In the rows, zero is written as 128.
Each row has a class, written after it.
[132 118 119 100 125 128 120 169 106 106 100 157 150 121 140  92  56  96
 157 140 141 141 141 115 129 161 100 102 149 157 114 133 114 131  81 159
 107 148 132 121 131 111 153 126 143  89]
Q_482
[165  97 158 186 119 125 111 150  88  99 145 150 132  81 116 166  76 148
 122  53 195 150 133 120 125 103 105 132  88 138 120 137 103  80 136 107
 150 140 129 129 129 196  88 166 134 136]
Q_482
[153 108 137 215  99 125  90 138  80 102 143 165 108 126 134 131  60 108
 117 118 165 136 184  97 121 100  91 199  68 185 119 159 133 134 147  82
 156 159 108 142 116 198 112 159 124 152]
Q_836
[119 129 116 115 116 135 114 161 103  97 102 163 133 112 139 107  59  89
 161 148 143 148 158 106 122 171 113  95 162 150 121 154 109 124  90 176
 115 167 129 132 119 122 159 139 140  86]
Q_49
[167  96 154 186 114 142  90 140  95  82 152 165 131 100 112 163  86 147
 138  67 174 147 124 138  98 111 104 150  91 136 118 136  94  95 145 115
 148 141 136 123 144 214  74 147 139 147]
Q_312
[158  80 154 188 114 135  86 141  92  82 140 157 127 107 132 170  87 137
 149  54 197 155 131 140 101 118 119 136  88 131 104 143 112  96 145 117
 160 139 128 131 141 213  89 161 139 143]
Q_208
[133 131 115  80 125 154 128 174 129  57  97 155 173 126  95 142  93 113
 154 117 159 194 121 117 108 164 104  75 137 119 105 143 132 118 105 148
 131 171 119 141 150 121 157 124 150 122]
Q_208
[159  86 162 200 100 126 100 132  82  76 153 162 129 111 127 167  73 135
 142  50 194 142 139 122 101 102 119 151  73 152 124 145 104  87 139 111
 163 157 120 128 135 202  76 150 129 132]
Q_836
[127 114 112 110 125 140  89 157  99 101  92 162 140 140 160  95  67  93
 168 151 147 152 155 122 129 160 110 102 147 161 109 154 117 128  87 179
 131 159 121 126 134 146 141 147 135  89]
Q_208
[149 103 125 215 109 118 101 143  89 101 153 160 115 115 129 113  66 107
 108 143 151 134 180 104 109 112  85 194  75 174 112 153 150 142 165  73
 140 148 113 153  89 204 133 141 127 162]
Q_174
[167 107 134 229 105 130 108 148  84 118 140 147 121 114 137 134  90 107
  93 113 163 128 169 113 112 101  95 193  67 171 100 141 150 149 154  65
 141 137 116 146 102 195 114 164 119 150]
Q_530
[130 134 108  93 116 127  98 152 104  92 106 164 145 146 144 106  63  78
 164 167 138 150 145 122 124 170 111 100 143 154 100 154 116 133  95 167
 122 160 120 130 130 129 142 130 135  93]
Q_208
[125 107 111  97 137 138 121 160 106 109  86 163 137 124 147  85  53  95
 159 144 144 136 158 116 140 160 105  96 160 164 127 139 110 131  80 175
 110 155 129 120 127 124 157 136 135  81]
Q_482
[126 137 104  80 126 145 110 156 112  62 110 156 164 106  98 107  71 113
 148 143 153 183 127 112 106 159 101  78 148 123 124 154 139 112 101 149
 124 162 112 147 132 135 173 116 144 117]
Q_174
[125 113 116 110 138 136 107 158 105  92  87 163 141 125 147  97  63  77
 160 118 146 141 149 132 111 166 115 107 139 161 120 142 119 141 102 173
 111 156 130 123 128 134 161 119 143  80]
Q_530
[147 114 128 221 100 120  88 140  78 113 153 159 112 117 131 108  61 103
 104 165 149 132 187 103 113 102  85 202  74 178 122 152 153 144 163  79
 143 148 111 157  84 201 133 155 120 157]
Q_174
[156  95 163 192 103 129  94 141  77  76 152 162 127 110 111 183  65 139
 137  55 194 150 140 124 111 107 114 141  79 149 120 152 110  89 141 111
 165 165 122 134 136 202  82 155 135 138]
Q_836
[134 115 112 105 116 130 105 150  98  94 110 172 147 150 147 102  48  90
 169 139 149 132 155 115 134 156 107 104 141 175 121 155 103 124  77 170
 125 162 114 125 131 135 135 126 124  83]
Q_836
[127 141 109  72 118 153 117 150 121  62 122 164 168 114  81 128  79 106
 144 148 152 172 127 120 123 159 108  94 141 121 131 168 116 119  90 144
 117 169 124 144 135 124 154 107 148 122]
Q_312
[154  97 163 193 115 132  89 138  82  75 148 169 117 114 113 168  65 137
 146  48 185 153 149 122 103 108 117 154  87 149 127 145 100  97 148 121
 163 160 125 125 140 202  86 153 130 138]
Q_836
[152  95 158 167 111 135 108 139  99  83 156 156 119  90 126 170  76 129
 134  73 193 145 150 138 105 123 111 146  89 134 126 140 101 101 147 108
 152 135 127 141 121 211 101 145 140 154]
Q_769
[147  83 157 185 120 137 121 139  96 104 130 164 109  91 116 155  85 137
 134  53 186 145 138 125 105 115 117 141  93 130 123 143  97  89 144 118
 143 141 133 125 118 190  95 159 139 136]
Q_482
[166  79 157 197 113 129 113 139  96  78 146 161 134  99 118 166 100 134
 137  39 198 134 130 146  85 121 117 141  74 131 111 124 120  99 161 106
 139 131 125 130 134 214  87 135 128 137]
Q_530
[126 156 126  82 120 153 113 162 109  66 110 159 161 127  83 133  68 104
 150 130 159 182 122  98 115 144 109  89 136 129 121 165 120  99  86 155
 133 178 114 142 148 111 147 136 151 107]
Q_836
[151  85 146 193 114 135  84 131  81  83 153 161 123 100 122 146  68 133
 143  69 189 148 133 138  88 119 107 139  92 143 125 143 111  91 157 119
 148 142 127 138 127 216  93 153 128 132]
Q_174
[137 143 113  89 128 155 135 155 118  67  81 155 161 106  93 128 104 106
 139 105 160 175 122 108 112 152 110  90 140 119 116 152 133 119 100 144
 115 164 124 136 148 120 158 115 151 101]
Q_530
[147 116 136 222 115 120  85 146  83 111 166 161 115 113 122 117  60 112
  95 139 157 140 178 108 121  96  79 204  78 169 110 149 148 142 167  81
 147 133 119 148  87 198 135 164 121 157]
Q_174
[120 116 100  96 121 141  89 142  96  92 109 163 137 136 148  82  55  78
 158 175 143 128 159 139 124 170 111 116 147 170 136 173 103 144  91 177
 108 164 127 130 114 138 143 115 134  85]
Q_312
[179 108 135 202  89 129 126 151  92 106 153 152 141 111 150 142  81 126
 110 124 171 119 187 123 141 111  87 166  67 170 121 131 128 147 139  65
 161 139 114 157  96 209 115 148 116 166]
Q_769
[157 110 135 224 112 128  99 140  84 124 144 155 115 112 131 130  81 109
  96 116 155 137 181 112 115 101 100 201  73 172 110 145 143 145 157  74
 142 136 115 145  99 193 125 163 119 154]
Q_530
[170  95 133 227  97 128 119 154  92 105 141 164 125 109 136 133  90 140
 119 107 165 134 187 105 119 113  96 180  73 154 118 137 125 140 152  75
 148 144 119 143  91 206 129 162 114 159]
Q_49
[132 148 118  89 118 154 133 174 117  61  97 160 163 105  77 135  90 119
 154 128 151 186 129 106 109 167 112  79 146 106 120 148 123 114 106 149
 118 183 126 144 131 109 171 127 151 110]
Q_49
[136 132 116 108 122 138  99 163  94 110  93 151 147 120 148  96  70  81
 155 137 146 133 136 132 114 164 113  96 146 154 107 142 121 134  92 167
 112 146 120 127 128 130 148 129 133  83]
Q_530
[130 141 113  75 120 150 116 157 122  59 100 161 163 124  95 128  90  97
 158 132 151 186 122 118 117 169 116  85 134 112 105 158 132 132 107 144
 131 172 116 139 143 119 165 117 145 125]
Q_208
[169  90 154 193 107 135  86 135  85  88 156 156 135  92 123 163  92 152
 135  65 196 142 126 140 107 106 111 133  95 136 121 150  94  88 133 112
 153 137 129 130 132 216  69 151 135 145]
Q_312
[163 106 126 203  96 131 100 143  88 104 148 165 124 120 129 129  81 111
 111 139 157 122 176 122 121 111  92 190  72 171 118 158 121 153 155  71
 142 149 118 148  94 205 112 139 127 166]
Q_312
[124 143 119  64 133 168 120 147 124  73 103 149 151 109  99 130  72  99
 143 135 162 180 130 119 133 165 107  89 152 128 133 160 114 114  90 150
 123 163 127 148 149 121 158 138 152 113]
Q_769
[160 100 154 196 106 131  82 149  72  94 155 153 137  93 122 158  74 154
 130  68 192 156 131 137  95 104  96 132  87 136 119 133 116  90 154 112
 160 136 124 139 118 212  94 162 130 137]
Q_174
[161 118 132 210  94 126  93 137  89 107 166 168 128 121 121 128  75 115
 101 146 156 133 180 115 123 106  85 197  68 170 120 156 124 146 152  74
 142 141 118 150  96 196 111 148 119 167]
Q_312
[126 136 119  90 129 159 128 165 118  71  84 158 152 105  95 128  91  92
 140 105 158 178 114 120 101 162 109  86 143 122 105 147 133 120 107 155
 116 170 125 133 145 116 161 122 152  97]
Q_530
[154 109 137 197 102 136 109 140  98 108 150 158 112 114 137 138  62 105
 106 140 155 138 184 120 125 120  85 192  78 175 117 140 129 149 153  76
 150 144 121 155 106 193 126 159 128 161]
Q_769
[112 105 107 101 122 137 110 163 103  89  95 160 132 118 149  95  56  91
 171 149 150 148 176 116 116 182 112 108 163 158 139 157 112 138  94 179
 106 169 126 132 113 133 173 126 138  82]
Q_49
[163 126 133 195  98 137 112 152  88 113 153 149 123 124 136 140  70 116
  91 152 155 133 189 114 135 111  84 187  67 179 116 146 132 148 147  58
 154 150 117 159  96 197 119 168 128 167]
Q_769
[156  92 156 177 110 141  97 140  91  81 149 151 122  98 129 166  82 139
 131  67 192 151 147 149 103 128 105 138  84 143 120 136 107 109 150 109
 156 143 128 136 130 204  86 157 137 143]
Q_769
[126 127 114  84 134 153 142 163 120  66  96 167 155  96  87 126  74 104
 146 107 161 190 119 103 119 154  99  81 141 122 115 154 109 109  93 160
 119 165 129 131 142 104 159 138 153  93]
Q_482
[125 131 111 115 126 129  92 158  92 107 108 155 147 115 144  88  40  92
 162 158 137 150 144 119 119 158  98  87 163 164 123 142 122 125  95 176
 121 153 124 136 124 129 154 129 133  86]
Q_174
[169  93 155 194 104 131 100 150  89  86 145 156 136 119 123 180  99 149
 137  61 190 155 132 142 103 116 114 134  73 127 104 138 115  98 150 105
 164 150 126 134 124 206  80 160 132 146]
Q_208
[129 126 112  75 143 153 149 158 129  67  84 167 153 107  89 116  80 112
 149 114 158 177 123 100 124 153 105  79 149 115 118 146 115 113  90 154
 113 164 129 129 147 110 163 128 153  99]
Q_482
[155 117 169 197 103 131  91 158  78  82 150 162 132 112 110 178  71 137
 134  62 181 154 137 117 105 100 110 140  84 152 111 139 109  89 142 113
 170 162 122 133 134 191  80 165 143 140]
Q_836
[156  92 157 194 117 145  86 151  95  85 134 160 120 115 123 162  93 136
 143  52 193 155 133 139  95 118 114 147  85 131 103 139 108 101 163 116
 158 141 130 128 137 210  91 164 131 148]
Q_208
[122 150 125  79 121 148 116 155 112  63 104 164 164 120  91 126  64 105
 158 124 152 183 135  94 123 150 116  86 143 132 124 159 123 114  90 148
 136 178 110 139 151 117 162 121 145 120]
Q_836
[155 120 132 223  97 122 105 150  91 102 156 167 114 117 117 135  77 122
  96 136 159 148 199  93 119 116  89 194  68 162 111 153 136 146 160  73
 137 151 118 154  88 187 136 170 116 164]
Q_49
[127 131 120  91 118 156 134 168 120  62  90 167 162 103  93 129  93 124
 165 115 162 184 134 104 109 167 114  71 151 106 123 147 113 113  99 153
 124 172 123 139 130 124 171 130 147 111]
Q_49
[160 104 139 221 100 126  99 142  82 107 145 167 119 133 139 136  65 122
 115 112 158 130 186 104 127  92  96 186  66 181 118 147 129 140 140  83
 166 153 110 138 103 196 112 166 111 154]
Q_836
[179 104 133 223  96 123 106 155  93 102 149 150 145 135 141 145  88 130
 113 118 168 131 174 114 129 103  93 176  53 165  99 139 146 147 148  64
 158 138 117 151 109 203 113 157 115 171]
Q_208
[160 104 133 228 106 127  93 134  83 119 142 162 108 112 138 128  85 101
 103 110 170 130 177 112 122 106  93 195  75 174 106 154 136 142 150  76
 140 129 114 144 104 201 116 167 119 148]
Q_530
[122 142 120  85 137 163 109 168 125  68  94 156 154 118  88 136  77 103
 161 119 156 193 116 117 112 162 116  80 145 112 107 155 128 117 102 167
 132 169 129 138 159 114 162 134 153 116]
Q_208
[122 104 108 110 125 134 113 154  98 100  89 168 132 129 153  93  71  75
 153 137 152 132 162 127 123 165 108 119 143 169 117 155 117 137  97 170
 109 160 122 121 113 146 154 119 131  75]
Q_530
[128 128 122  87 125 152 121 150 113  62  92 162 157 119  98 132  66 110
 163 108 167 177 121 106 124 150 116  69 146 128 126 159 122 104  82 158
 139 183 114 133 156 119 150 127 143 105]
Q_836
[145  79 154 195 107 140  93 143  82  91 136 154 114  87 122 164  85 156
 145  56 196 157 149 135  89 127 122 140  96 125 127 148 102  90 151 121
 147 152 129 131 119 203 101 162 134 131]
Q_49
[176  79 150 200 108 133 103 131  96  81 158 159 148  92 131 151  86 156
 151  59 192 131 135 137 113 107 115 130  92 137 130 130 102 100 125 111
 154 132 130 129 144 222  75 134 121 150]
Q_312
[165  99 135 215 108 124 111 151  83 125 134 160 118 113 138 119  80 126
 100 116 166 134 182 103 136  98  82 185  70 174 112 143 129 145 142  65
 144 141 118 138  97 190 117 175 123 153]
Q_482
[145  89 162 192 109 124  91 135  80  74 150 169 113 116 121 170  57 128
 139  57 187 153 150 124 101 116 118 151  84 154 122 154 105  97 149 117
 163 166 123 128 127 201  92 150 135 139]
Q_836
[153  87 160 185 120 135 116 146  92  87 139 161 118  93 110 158  81 139
 134  49 193 146 129 131  99 116 111 136  83 131 116 136 103  89 152 117
 143 146 133 123 132 195  88 159 137 133]
Q_482
[129 122 112  93 127 129 116 163  97 113  96 153 146 117 149  87  53  93
 153 153 144 136 151 116 142 156 103  98 156 161 125 142 114 127  75 170
 111 154 126 124 122 118 151 135 136  78]
Q_482
[149  88 146 195 120 126  77 135  78  80 154 160 110  98 121 141  67 124
 129  72 188 154 137 141  92 118 102 152  90 145 126 151 117  99 166 114
 150 156 124 134 110 213  98 154 130 131]
Q_174
[151  94 152 184 110 140  71 136  82  82 166 162 120 101 113 159  74 132
 132  82 179 151 131 148  93 119 109 162  91 141 121 154  99 104 147 117
 147 146 134 131 128 203  82 152 144 140]
Q_312
[124 136 122  91 119 159 132 166 119  64  91 159 162  99  86 135  91 121
 160 116 165 184 129 102 117 167 115  74 151 110 129 155 119 103  96 154
 120 181 128 144 140 117 166 131 155 107]
Q_49
[153  95 157 192 120 134 109 145  97  83 136 155 118  90 105 176  95 120
 127  39 185 145 131 141  85 123 120 154  80 134 113 139 116 103 171 109
 138 145 132 130 125 197  97 136 136 140]
Q_530
[116 120 114 109 107 139 115 163 100  96  97 170 132 120 139 110  66  90
 163 149 142 155 160 113 113 179 101 106 149 150 124 161 102 127 101 176
 115 170 129 128 107 127 157 140 139  76]
Q_49
[149  96 155 184  98 141  79 138  85  81 158 159 128  98 122 149  82 130
 133  84 185 141 132 144  98 124 109 152  82 141 121 155 105  97 147 118
 147 149 129 131 126 217  83 144 135 145]
Q_312
[158  93 153 202 108 134  86 144  77  81 161 159 134  98 119 150  72 139
 139  71 185 148 131 133  89 113 106 143  86 140 114 139 119  95 151 113
 150 142 130 140 126 214  94 150 132 138]
Q_174
[176 108 131 221  86 122 114 163  82 101 149 159 139 110 126 144  88 145
 109 124 165 138 190 103 130 112  89 176  65 161 117 142 134 135 150  58
 152 159 113 154  88 206 127 160 117 165]
Q_49
[126 124 119 102 120 138  89 159  98  96 102 152 149 148 150  99  64  87
 168 156 143 148 145 131 120 170 116 102 147 159 110 146 125 138  99 172
 123 161 126 130 134 128 145 134 136  91]
Q_208
[169 113 133 225  99 120 113 164  86 104 143 156 132 109 129 135  84 137
 117 121 158 135 194 102 116 110  95 185  65 158 121 143 131 150 154  70
 144 151 121 150  84 191 136 154 125 161]
Q_49
[130 138 130  90 116 151 122 163 108  62 105 162 176 124  92 137  71 121
 160 109 162 183 135 102 119 148 112  87 134 133 133 157 124 107  85 153
 136 178 118 143 146 116 158 117 150 112]
Q_836
[157  73 148 182 123 128 109 138  91  79 134 159 111  88 120 152  74 127
 134  51 200 147 134 129 111 122 111 139  88 140 121 149 102  92 145 109
 141 156 129 124 128 203  90 157 136 130]
Q_482
[139 130 117  77 132 148 142 157 123  76  90 152 170  97  97 116  81 118
 155 108 167 173 111 106 133 152 111  58 152 115 119 138 119 104  77 144
 118 159 122 131 155 110 152 128 145 107]
Q_482
[153  95 161 202 109 136  90 150  85  85 147 155 120  80 118 169  81 158
 136  45 195 164 146 127  97 125 116 138  94 127 123 143 107  85 150 121
 149 152 134 132 130 206 102 163 134 139]
Q_49
